(in the rows, 128 means zero)
Each row of numbers belongs to one of the elements below and depends on some of the facts about them. Some rows are named. Which element is each other row?

Some elements and their rows:
[140  69 131  99 107 106 138 103 150 146 104 189 148 163 167 164 168 120
  71 196 132 102 133 126 109 123] -> fiklifu
[117 136 125 102  66  66 166 101 137 133 103 172 143 160 142 128 104 144
  25 187 155 133 129  68  83 117] -> kedru
[121 120 123 115  49  80 130  77 157 142  98 164 171 164 136 138 133 147
  75 191 145 123 117 119  88 113] -> megranil
[135 139 112 113  58  83 129 105 161 133  80 193 174 172 138 137 134 127
  77 197 132 113 118 111  90  93] -> flupetra
[140 107 147 119  70  96 155  98 153 127  72 164 144 187 132 129 133 109
  98 194 154 113 126 130  92 114] -> daskol
[143 103 136 137  92 104 173  86 149 130 113 142 130 155 159 138 102 139
  63 194 126 133 122 101  73 116] -> sidel
[145 107 155 121 106 108 135  70 149 152  74 158 162 159 142  98 110 112
  75 183 149 118 127 123 117 129] -> puskun
[133  88 134 140 119 105 122  46 152 130  88 124 146 162 152 106 107 134
  70 170 136 138 137 110  89 129] -> fubro
[129 101 164 135  90 104 147  86 151 116  89 148 131 173 139 132 127 125
 109 188 144 119 131 120  89 131] -> lutrok
[170 118 138 116 126 111 217  49 137 137 147 168 141 125 152 136  47 167
  69 197 118 149 115  98  84 127] -> geloto
[145 116 117 134  85 101 163  99 152 117  93 162 141 163 158 146 106 126
  59 205 116 117 126  94  67  96] -> deka
[156 109 138 115 109 103 128  65 154 145  77 160 163 158 146 101 111 118
  59 177 145 131 125 116 109 119] -> seklir
[153 129 137 111  71  96 166  99 148 139  98 172 153 154 143 116 132 119
  93 191 134 122 117 113 104 109] -> zeskem
[103  65 148 132 115  96 162  60 135 164 111 149 124 147 174 155 173 125
  93 168 124 113 148 123 107 145] -> broflo
[ 82 121 175 117  95  77 138  93 136 108  92 151 123 174 138 125 120 144
  82 175 172 130 147  83  87 150] -> trudrekan
[160 102 172 121  39 135 178 102 140 126 106 114 143 145 114 100 122 130
 114 203 163 149 108 141  85 140] -> nekom
[124  93 166 132  95 109 165  73 143 131 109 128 129 153 149 126 129 137
 111 188 143 130 128 122  90 143] -> nilo
[144 108 123 125  60  89 153  98 154 117  61 163 141 201 133 135 134 107
 101 194 161 114 130 127  84 102] -> trino
[156 119 148 132  98  73 121  93 147 125  82 191 116 205 168  97  99 141
 112 162 152 113 108 129  98  77] -> trusol
[152  96 150 128  90  87 143  77 134 145 120 160 109 166 173  92 115 153
 110 158 150 130 104 133 105 100] -> klenir
[136 115 126 131  82  98 157  85 147 132 113 149 143 145 157 140 113 146
  63 186 117 128 120  99  78 110] -> fotur

Facts:
badrube tuzu flupetra; benon tuzu lutrok; betes tuzu mibo; boreso tuzu gidrir; boreso tuzu trino
bralostuk tuzu driflem; brasi tuzu vagok; brasi tuzu gradar; brebri tuzu dukun; brebri tuzu fludro
broflo tuzu vigrigi; broflo tuzu gramo; broflo tuzu grogren; bropan tuzu zestulas; bropan tuzu trusol
broza tuzu kulun; broza tuzu fegrori; dotrum tuzu truker; dotrum tuzu dadrudo; dresir tuzu troti
dresir tuzu bodras; dresir tuzu klufi; drokon tuzu gegrel; fiklifu tuzu grogren; flapos tuzu flupetra
flestil tuzu deka; flestil tuzu skasal; flumane tuzu trudrekan; gaflum tuzu driflem; geloto tuzu vagok
geloto tuzu dadrudo; gofos tuzu plepa; gonul tuzu dukun; gonul tuzu kedru; grorur tuzu famur
guple tuzu stubruru; kavus tuzu fluplo; kitun tuzu dozu; klafli tuzu masom; klenir tuzu trusol
klido tuzu keflu; klido tuzu dregos; klido tuzu klufi; klusan tuzu muplom; laditon tuzu flebak
manem tuzu flopedi; nekom tuzu stubruru; nekom tuzu faro; nekom tuzu tuze; nilo tuzu flozel
pimak tuzu teboflin; pimak tuzu lugraplir; plasom tuzu fludro; plasom tuzu trudrekan; plopuplos tuzu klata
pobril tuzu trino; poplor tuzu stemi; rubir tuzu siste; rubir tuzu giskik; rulu tuzu trino
skunir tuzu kadu; skunir tuzu zenul; sudrek tuzu famur; suze tuzu driflem; trane tuzu drasustuk
treluk tuzu trusol; tritu tuzu gaflal; tritu tuzu grize; tular tuzu truker; vozo tuzu fluplo
zalazes tuzu deka; zalazes tuzu daskol; zesu tuzu grize; zubru tuzu flopedi; zubru tuzu klaflom
zubru tuzu famur; zubru tuzu trisko; zuvi tuzu trusol; zuvi tuzu zaruk; zuvi tuzu famur
bama nibir guple; bama nibir nipi; bazi nibir trisko; betes nibir bazi; betes nibir gradar
bralostuk nibir gidrir; brasi nibir kirir; brebri nibir plurim; brebri nibir fiklifu; bropan nibir niskegren
bunu nibir truvo; dadrudo nibir plurim; dadrudo nibir suze; deka nibir skenon; deka nibir laditon
dibu nibir klufi; didak nibir kluklu; drasustuk nibir grorur; drasustuk nibir fludro; dregos nibir geloto
driflem nibir linim; famur nibir fosi; fegrori nibir troti; fiklifu nibir skasal; flemu nibir flupetra
flestil nibir trisko; flopedi nibir skenon; fludro nibir duklik; flumane nibir grize; flupetra nibir tuze
flupetra nibir zubru; fopir nibir rulu; fotur nibir geloto; fotur nibir boreso; fubro nibir trane
fubro nibir gevam; fubro nibir puskun; gegrel nibir zubru; gegrel nibir treluk; geloto nibir grobol
geloto nibir skenon; geloto nibir vavifik; giden nibir bazi; giden nibir duklik; gidrir nibir zenul
gofos nibir flozel; gonul nibir mibo; greplor nibir stubruru; greplor nibir gegrel; greplor nibir zestulas
greplor nibir dadrudo; grize nibir grorur; grobol nibir vavifik; grobru nibir kubrok; grorur nibir rulu
grubiral nibir plopuplos; grubiral nibir laskal; grubiral nibir nipi; kadu nibir greplor; kadu nibir korok
kapa nibir raklun; kedru nibir dregos; kedru nibir zenul; kidrinur nibir dregos; kidrinur nibir kubrok
kidrinur nibir trisko; kirir nibir sepak; kladrek nibir dukun; klaflom nibir flapos; klakadra nibir plopuplos
klakadra nibir seplo; klakadra nibir bodras; klata nibir kapa; kleklun nibir flestil; klufi nibir geloto
klufi nibir raklun; klufi nibir kubrok; kluklu nibir kavus; korok nibir suze; kubrok nibir skenon
kugrul nibir keguk; kulun nibir zuvi; laditon nibir treluk; laflek nibir laskal; laskal nibir masom
lostin nibir pamis; lostin nibir driflem; lostin nibir rilun; lostin nibir seklir; manem nibir skasal
manem nibir kirir; manem nibir truker; masom nibir guklis; masom nibir kladrek; masom nibir mibo
megranil nibir betes; mibo nibir kuze; mibo nibir vavifik; milur nibir greplor; milur nibir masom
milur nibir bodras; nipi nibir fegrori; niskegren nibir fiklifu; niskegren nibir kluklu; palum nibir trane
pamis nibir tuze; pamis nibir guple; plasom nibir zestulas; plasom nibir vagok; plasom nibir teboflin
plepa nibir kedru; plokofik nibir linim; plurim nibir fluplo; raklun nibir geloto; rilede nibir gegrel
rilede nibir fosi; rilede nibir zeskem; rilun nibir rubir; rilun nibir gegrel; rilun nibir raklun
roplel nibir rubir; rostadri nibir seplo; rostadri nibir tuze; rostadri nibir fegrori; rubir nibir trane
rubir nibir dukun; rulu nibir bazi; salo nibir mibo; sekler nibir sokolis; sekler nibir bralostuk
seklir nibir dukun; seplo nibir fludro; sevo nibir nutok; sidel nibir sokolis; skasal nibir nipi
sofli nibir vagok; sokolis nibir gidrir; teboflin nibir troti; trasu nibir kavus; trasu nibir kubrok
trasu nibir bralostuk; treluk nibir vavifik; tresak nibir linim; trino nibir sevo; tritu nibir gofos
truker nibir salo; tuze nibir vigrigi; tuze nibir trisko; vigrigi nibir faro; vigrigi nibir boreso
vofas nibir flugri; vofas nibir klaflom; vofas nibir tuze; vofas nibir debris; vofas nibir gogror
vozo nibir bazi; vozo nibir plepa; zenul nibir geloto; zestulas nibir teboflin; zestulas nibir truker
zesu nibir pobril; zesu nibir kluklu; zodrun nibir plurim; zodrun nibir stubruru

Which element is each row?
No name comes twice in this set of rows, the named rows included.
[147 105 161 101  97 123 133  99 153 142 101 170 166 141 140 132 130 128
  81 205 141 118 116 128 113 134] : plopuplos
[115 107 137 130  68  96 141  69 151 142 121 140 155 135 148 145 127 159
  67 190 122 134 119 111  78 133] : vozo
[129 105 165 114  91 129 178 116 139 115 118 154 129 141 145 130 159 125
 148 192 126 124 126 119 103 141] : suze
[153  69 159 134 119 110 136  84 135 122 147 144  99 145 185 119 105 175
  91 169 134 134 104 124  87 111] : bropan
[174 143 155 103  53 135 158 163 158  87  74 176 154 168 113 107 128 108
 138 226 140 122 103 125  92 107] : stubruru
[166 118 121 112 104 103 136  89 156 133  76 174 164 168 149 114 108 112
  48 189 133 126 120 106 100 101] : masom
[162 103 117 114  99 105 137  84 153 134  95 164 164 161 148 115 113 122
  54 183 137 133 120 110  96 107] : laflek
[159 110 148 132  93  81 127  83 139 134  96 180 114 191 169  97 109 148
 117 156 148 115 109 131 101  83] : zaruk
[154 138 118 109  79  95 162 108 152 136  91 185 165 162 149 127 122 116
  76 197 125 114 117 104  96  99] : gegrel
[149  86 153 129  94 108 166  93 148 118 116 139 122 163 155 148 104 142
  69 198 140 124 123 114  73 119] : didak
[130 121 148 107  66  97 116  91 157 138  94 175 169 157 132 146 142 142
  82 202 143 113 116 126 102 125] : seplo
[110 141 171 101 110  80 115  88 142 131  66 180 159 160 133  90 100 119
  42 177 169 124 144  83 118 142] : dukun
[128 109 110 128  86  97 152  81 145 123 113 144 142 157 154 129 128 140
  85 173 118 136 125 100  76 108] : rilede
[140 137 129 101  80  78 155  61 158 130  91 200 176 171 124 144  85 155
  91 205 149 121 118 125  94 116] : gradar
[158 119 133 146 107  83 138  90 146 127 113 182 110 162 184 113  78 156
  71 177 116 117 107 100  79  77] : flopedi

The same elements again, as new rows of numbers:
Known rows:
[121 156 110 121 135 107 118 131 131 105 128 116 135 139 137 132 139 125
 135 118 117 127 131 137 131 144 131 140 145 123 148 127 139 133 126 122
 149 136 133 135 125 114 111 115 129 126 132 121 137 137 119] -> zaruk
[113  97 127 128 159 108 122 115 122 100 137 121 132 146 124 132 144 112
 131 124 103 137 133 129 127 117 124 137 146 146  78 126 133 140 120 153
 124 131 120 130 126 109 112  97 138 117 156 120 123 127  89] -> teboflin
[116 115 127 126 121 106 102 106 144 130 116 119 125 139 111 176  69 139
 130 115 134 133 138 117 126 147  98 125 143  91 129 115 119 136 134 139
 145 153  90 113 134  97 139 152 140 131 124 119 120 172 138] -> grorur
[146 145 133 131  85 142 113 137 148 121  70 145 125 138 105 124 114 129
 132 126 131 134 136 124 133 167  93 114 161 105 104 127 134 118 126 145
 121 163 109 110 139 104 140 153 175 116 131 123 112 142 119] -> rulu
[136 189 104 124 107 126 124 165 133 105  59 151 144 146 138 113 160 112
 145 119 121 132 131 133 136 175 130 127 141 134 143 110 166 124 122 125
 134 167 138 135 129 101 122 136 138 123 134 137 129 108 111] -> trino
[160 134 140 123 122 121 112 120 146  93 126 121 126 140 112 141 125 131
 126 116 109 135 132 129 133 150 109 139 167 100 120 131 122 121 122 129
 139 137 129 123 128 121 122 112 154 123 124 114 136 145 118] -> gradar
[137  58 145 121  97 112 123 133 152 108 117 126 159 142 130 138 110 111
 128 152 119 136 131 130 131 140 132 132  79 109 140 154 115 114 127 111
 132 128 136 111 115 118 132 144 139 116 117 140 140 127 122] -> kidrinur
[163 107 135 144 122 120 129 113 155  89 145 118 126 126 128 158 119 113
 124 127 123 135 134 139 131 148 107 137 127 126  89 146 122 115 126 128
 120 133 150 122 114 120 124 111 184 115 134 113 117 138 107] -> tuze
[119 126 115 126 152 115 123 117 120 103 130 117 128 143 125 125 152 120
 136 112 105 132 134 130 130 118 127 145 145 134 115 121 137 135 116 144
 131 135 117 138 125 123 106 104 127 122 137 120 129 128 107] -> sepak
[122  89 137 119 105 108 131 137 133 124 125 133 169 137 132 125 128 116
 134 143 120 137 129 135 129 126 139 132  78 116 146 141 118 123 124 113
 134 125 144 110 123 129 118 148 134 121 122 130 149 115 128] -> deka
[134 171 113 120 136 119 120 134 128 107 135 117 131 135 127 131 151 132
 136 101 113 128 132 137 133 138 128 146 158 118 141 115 144 130 120 129
 146 136 132 132 128 126 104 109 133 126 127 107 136 136 123] -> flozel
[102 112 108 124 125 124 124 143 134 147 126 122 129 127 126 130 141 135
 140 126 132 121 135 137 131 136 125 133 144 116 126 115 146 132 126 139
 134 133 116 116 130 117 115 142 132 117 129 117 121 149 127] -> poplor
[ 97 116 110 123 129 126 123 143 132 147 129 122 127 128 128 129 139 136
 138 124 129 121 135 138 132 138 125 133 143 118 124 116 143 132 127 138
 134 135 118 114 130 119 116 143 130 118 128 121 122 151 125] -> skunir
[100  96 117 110 141  94 123 152 122 129 132 141 152 144 131 144 128 111
 131 134 106 134 130 134 128 147 141 120 135 144 106 115 149 136 122 125
 135 122 147 118 131  98 116  99 118 121 160 127 158 120 116] -> zodrun
[132 112 141 117 142 118 109 112 140  86 117 125 124 145 116 135 124 125
 124 123 106 139 132 126 130 141 111 140 163 118  79 135 124 136 126 142
 135 136 111 123 128 105 127  98 153 119 133 124 129 141 105] -> seplo
[ 98 116 109 123 128 124 123 143 132 148 128 122 128 127 128 127 142 139
 140 124 134 121 135 140 132 134 125 132 143 117 124 116 145 132 128 138
 135 135 116 114 129 123 114 138 130 118 126 117 125 147 128] -> dresir
[124 147 114 120 133 113 121 138 134 106 131 121 135 136 134 131 145 126
 136 115 116 128 130 137 133 143 132 145 144 124 138 121 143 132 124 126
 146 133 134 130 124 117 112 112 128 122 124 122 139 132 119] -> lugraplir
[119 203 118 118 131 116 125 120 129  95 125 113 131 129 151 112 167 140
 145 101 129 126 128 146 129 124 127 158 144 127 112 127 136 155 139 129
 153 138 130 134 117 125 110 115 161 130 114 115 128 134 130] -> puskun
[100 170 132 112 129 110 126 115 129  96 120 125 146 129 151 108 161 136
 143 121 133 131 127 145 126 119 129 153 123 138  88 137 121 166 145 133
 147 134 123 128 117 117 113 111 165 130 123 126 130 126 126] -> kladrek
[132 165 134 126 107 104 136 126 129 125 150 140 159 131 133 135 126 122
 132 122 124 137 130 140 126 123 123 128 112 138  95 134 120 134 124 122
 137 124 158 120 125 125 113 125 177 127 150 101 145 116 123] -> gegrel
[ 79 153 121 117 113 121 132 127 132 136 123 126 137 112 151 106 161 149
 150 124 155 124 130 148 125 119 125 145 124 130  86 133 128 166 150 138
 142 135 115 114 117 119 121 143 174 126 118 123 111 143 142] -> rubir

Rows to name:
No name comes twice in this set of rows, the named rows included.
[ 95  57 141 102 143 105 113 130 139  97 105 132 143 146 130 131 127 119
 130 146 109 138 130 128 127 145 132 133 134 131  80 138 127 149 136 134
 132 130 117 113 122  83 136  99 129 118 137 148 142 134 109] : klakadra
[172 131 150 126 110 126 112 113 150  88 123 124 123 140 109 146 113 129
 123 117 108 138 133 128 132 147 102 138 162  98 113 139 113 118 121 129
 134 140 128 120 129 124 127 117 171 120 120 110 125 144 115] : bazi
[130  79 139 126 100 110 130 131 142 114 128 127 162 132 138 136 124 112
 132 146 123 136 130 136 131 133 137 134  73 121 135 149 118 120 127 113
 133 127 148 115 115 129 123 140 148 120 122 130 139 121 124] : fotur
[121  72 127 120 119 114 124 136 135 112 117 118 159 141 134 126 138 112
 136 141 115 132 131 130 133 127 144 143  76 109 177 137 125 115 120 118
 135 130 123 124 122 131 118 149 107 117 112 139 137 121 122] : sekler
[129  80 137 123 106 113 125 128 137 115 122 122 159 140 130 129 129 111
 133 136 116 135 131 130 131 124 137 138  80 109 161 141 119 113 120 117
 134 131 135 121 118 132 119 147 128 118 115 129 137 120 122] : grobru
[123 137 114 122 150 104 124 135 114 124 144 132 138 145 121 139 135 117
 130 108  99 135 134 130 129 126 129 125 159 143 107 109 144 133 105 143
 135 127 147 129 138 116 102  97 133 123 164 104 149 122 107] : plurim
[140 196 114 134 134 119 129 118 133  95 144 114 123 125 145 126 157 135
 140  97 125 128 131 147 131 125 119 155 152 128 117 124 136 141 125 133
 142 137 137 141 118 132 106 108 166 127 126 107 117 135 115] : linim
[ 91 130 121 105 129 109 124 139 141  99 111 124 146 127 164 118 162 134
 145 133 136 125 125 149 130 151 144 152 110 128 111 138 141 159 154 114
 151 132 137 125 111 104 123 119 141 127 111 145 139 133 136] : fubro
[101 141 137 112 141 111 124 108 121  99 124 127 142 137 138 109 152 129
 139 116 116 138 129 132 125 108 124 145 130 138  86 137 118 159 132 146
 142 132 113 128 126 112 116 108 154 129 136 121 129 126 115] : laskal
[118 113 123 116 152 100 122 150 117 136 147 142 151 141 124 144 149 116
 131 130 101 135 129 139 128 141 135 122 146 142  95 112 147 131 124 134
 129 121 147 118 128 101 112 100 116 120 160 106 157 123 112] : dadrudo
[128 132 126 129 154 116 122 116 117 109 145 122 127 136 120 126 159 122
 132 112 101 135 132 134 129 117 116 141 157 137  89 118 135 135 118 153
 126 132 122 133 126 118 106  97 136 121 148 103 127 132  98] : vagok
[137 124 130 129 114 118 125 118 125 115 130 117 150 140 124 119 133 120
 135 119 113 133 132 127 132 108 133 144  96 111 173 133 118 117 112 125
 139 133 124 127 124 145 109 146 128 122 117 117 133 123 121] : sokolis
[129  96 128 134 132 115 130 121 153  92 133 116 132 131 141 146 130 112
 128 143 129 134 132 145 128 148 121 142 114 137  85 145 126 133 135 125
 121 131 144 126 108 108 128 108 165 115 134 133 119 135 105] : pamis
[131 230 103 115 108  96 110 136 118 100 132 106 117 154 132  96 156 123
 127 139 131 122 129 136 126 124 142 121 175 127 189 160 125 114 128  95
 171 130 139 161 128  94 110 114 133 117 163 121 114 163 116] : trusol
[ 86 130  97 132 132 100 115 124 130 147 132 114 133 131 139 166 102 135
 142 110 142 124 137 131 125 135 121 131 122 115 146 104 138 142 135 137
 148 147 103 124 128 104 122 155 115 132 131 119 119 159 138] : sudrek

The same elements again, as new rows of numbers:
Some rows with their names:
[136 109 106  92 128 156 156 125  94 155  83 141 144 153  94  85 118 134
 115 136 130 121 129 108 139  84 101 136 138 116 121 105 141 122 108 128
 142 166] -> laflek
[134 103  66 117 149 169 138 163  89 146  82 141 110 145 124 118 118 126
 133 130 128 119 119 100 137 106 115 138 143 150 120 125 134 114 115 136
 144 157] -> laskal
[167 127 163 152 135 145 160 120  82  48 158 106 123 140  96 114  83 125
  81 120 117 129 146 107 123 168  83  88  62 113 102 167 137 111 131 156
 126  91] -> flebak
[117 119 194 108 113  88 113  98 135 174 113 153 163 154 134  95 148 127
  96  98 111 123 159 142 134 129 131 126  76  83 138  79 127 115 178 129
 111 138] -> rilede
[136  97  85 107 149 144 117 158 106 130 106 147 101 145 157 155 107 103
 143 115 146 120 144 105 141 121 142 140 126 153 135 144 125  98 145 144
 124 150] -> kuze
[144 154  92 158 145 102  93  91 139 119 153  95 112 148 154 153 123 125
 173 152 132 160 145 133 124 113 126 137 180  88 105 183 122 134 120 113
 131 115] -> flozel
[122 129 147  85  87 139 155 149 199 146 104 170 201  79 135 159 158 116
 130 108 131 114 111 142  89 110 167 128 132 154 120 127 135 168 104 121
 115 122] -> vozo
[120 148 131 166 133 100 101 150 117 136 144 104 118  77 153  78 128 169
 156 137 106 156  94 126 127 151 127 111 125 126 150 109 126 131  99 122
 132 103] -> debris
[ 96 149 195 134 115 107 136 106 145 140 130 124 188  98 111  34 163 186
  94 144  86 139  95 132 105 100 115 101  74  83 153  99 133 161 110 107
 138 138] -> vofas
[ 97 168  26  89 130 122 150  55 150 124 152 130 135 149 128 152 172 107
 119  84 145  87 116 104 114 155 125  93 126 103 144 111 133 121 140 132
 152  92] -> klafli
[132  97 137 118 151 130  85 143 161 108 112 130 102 116 159 162 113 130
 138 123 173 126 144 121 118 142 149 141  62 112 162 134 122 117 145 119
 112 147] -> raklun
[ 93 139  88  82  86 147 203 114 101 157 108 148 150 168  84  82 157 155
  70 130 115  71 120 134 170 102  86 135 175 131 133  98 162 151 143 152
 142 163] -> manem
[142 110 163 133 130 123 102  79 165 105 133 129 123 138 147 162 133 148
  82 168 160 102 152 140 104 116 141 138  95  83 138 157 148 181 135 139
 118 150] -> flopedi
[ 92 163 103 128 107 151 202 216  87 126 137 156 113 118 144  99 161 134
 105 163  97 102 111 146 195 150 113 156 152 175 126 112 111 131 123 120
  86 137] -> fiklifu
[ 98 156 109 122 106 145 190 122 111 110 165 120 110 146  86 123 143 134
  73 172 123 101 120 160 147 124 119 143 167 146 140 185 119 150 129 121
 122 157] -> niskegren
[ 92 160  84 109  86 148 208 110 126 104 139 130 133 139 108 118 177 149
 103 145 133  78 123 156 173 133 106 143 158 141 149 129 142 156 150 142
 136 145] -> bropan
[133 139 133 144 114 127 140 111 134 109 129 126 120 134 132 139 136 113
 141 124 132 131 133 127 139 146 128 132 142 114 108 151 121 105 141 125
 120 100] -> sevo
[105 135 131 124  94 145 143 148 141 139 110 138 144  94 110 134 173 102
 150 110 141 121 100 151 139 146 134 149 157 168 115  99 110 102 140 120
 135 111] -> gaflum
[122 135 120 117  96 128 165 135 141 135 108 137 145 117 143 118 166 132
 158 105 134 113 114 145 158 163 125 140 160 150 105 107 125 124 143 115
 119 121] -> dotrum
[132 139 104 136 136 119 131 118 125 103 138 115 114 125 141 143 135 120
 160 122 120 139 125 123 139 153 120 132 170 147 110 137 113 111 132 121
 131 110] -> keguk
[106 149 165 120  97 104 158 108 101 190 145 160 141 170 122  99 121 116
  88 107  95 108 162 158 156 121 132 136 128 115 128 101 129 124 165 153
 123 143] -> zodrun

Rows to name:
No name comes twice in this set of rows, the named rows included.
[110 124 100 125 150 146 128 209  95 109  99 108 121  87 129  79 145 168
 170 118 118 152  82 113 158 168 113 113 106 180 154  66 127  98 105 118
 147 124] : guple
[140 117 109 130 126 127  63  57 184 142 141 124 129 125 115 203  94 110
 109 130 164 135 115 133  47  76 153 123 156 113 141 202 147 170 105 130
 161 137] : plepa
[108 130 128  98  97 158 152 166 186  84 115 136 119  77 117 196 172 107
 138 132 170 106 109 161 155 175 157 154 159 194 161 168 101 137 136 112
 120 126] : bralostuk
[133 135 196 144 119  87 120 116  83 203 151 151 115 181 170 114  90 115
  84 129  89 115 173 163 170 117 134 160 141 114 115 115 132 129 163 156
 100 127] : dadrudo
[139 113 133 139 176 145  95 154 174  46 143 106 115 160  99 188  61 135
 136 144 160 170 186 137  88 115 181 103 107 113 152 185 137 162 128 122
 101 184] : zenul
[133 146 175 176 121 102  97 141  86 181 165 128  91 136 156 156  98 101
 121 156 104 136 140 164 168 126 128 167 169 155 112 147  96  94 133 147
 117 127] : fluplo
[132 126 175 170 129  96 111  63 121 138 149 124 127 154 152 129 118 144
  91 125 121 114 169 133 121 106 124 131 109  75 119 109 141 124 155 151
 127 118] : famur
[144 130 132 128 150 149  95 139 177 106 160 141 139 142 158 196  96 131
  92 169 138 133 158 133  72  79 149 121  76  78 129 194 126 174 105 105
 100 136] : kedru
[110 140 101 111  96 142 148 187 163  84 148 127  90  74 145 183 179 121
 157 154 160 112  96 167 166 178 144 163 169 183 154 167 102 133 130 103
  95 140] : kavus
[130 137 160 188 129  85  95  98 120 129 165  90 119  96 145  98 123 185
 125 162 109 130 114 130 105 103 107 115 116  82 142 102 136 149 116 131
 146 112] : klaflom
[119 138  68 129 145 142 137 168  70 139 121 122 105 119 131  89 115 154
 119 151 121 141  85 120 156 104 106 130 160 155 140 116 142 122  95 151
 153 157] : nipi
[135  88 123  82 116 129 100 176 194 113  94 158 117  88 194 165 143 141
 150 122 190 107 132 141 134 161 165 140  98 156 167 129 136 142 137 131
  88 160] : geloto
[107 168 110 131 137 105 142 167 110 117 138 107 124  95 135  95 153 140
 160 100 114 166  79 118 129 192 114  79  93 172 157 103 100 118 116 122
 131  95] : flapos
[125 127 182 136 160  98 103 124  90 145 164 115 142 121 115  75 100 148
  84 144  97 164 134 110  99 121 113  91  44  97 157 137 105 135 110 119
 122 125] : flupetra
[122 132 175  64  60 118 223 128 134  93 111 126 148 130  45 106 169 150
 123 133 141 127 119 162 170 168 118 144 194 192 141 156 124 155 146 104
 135 173] : zesu

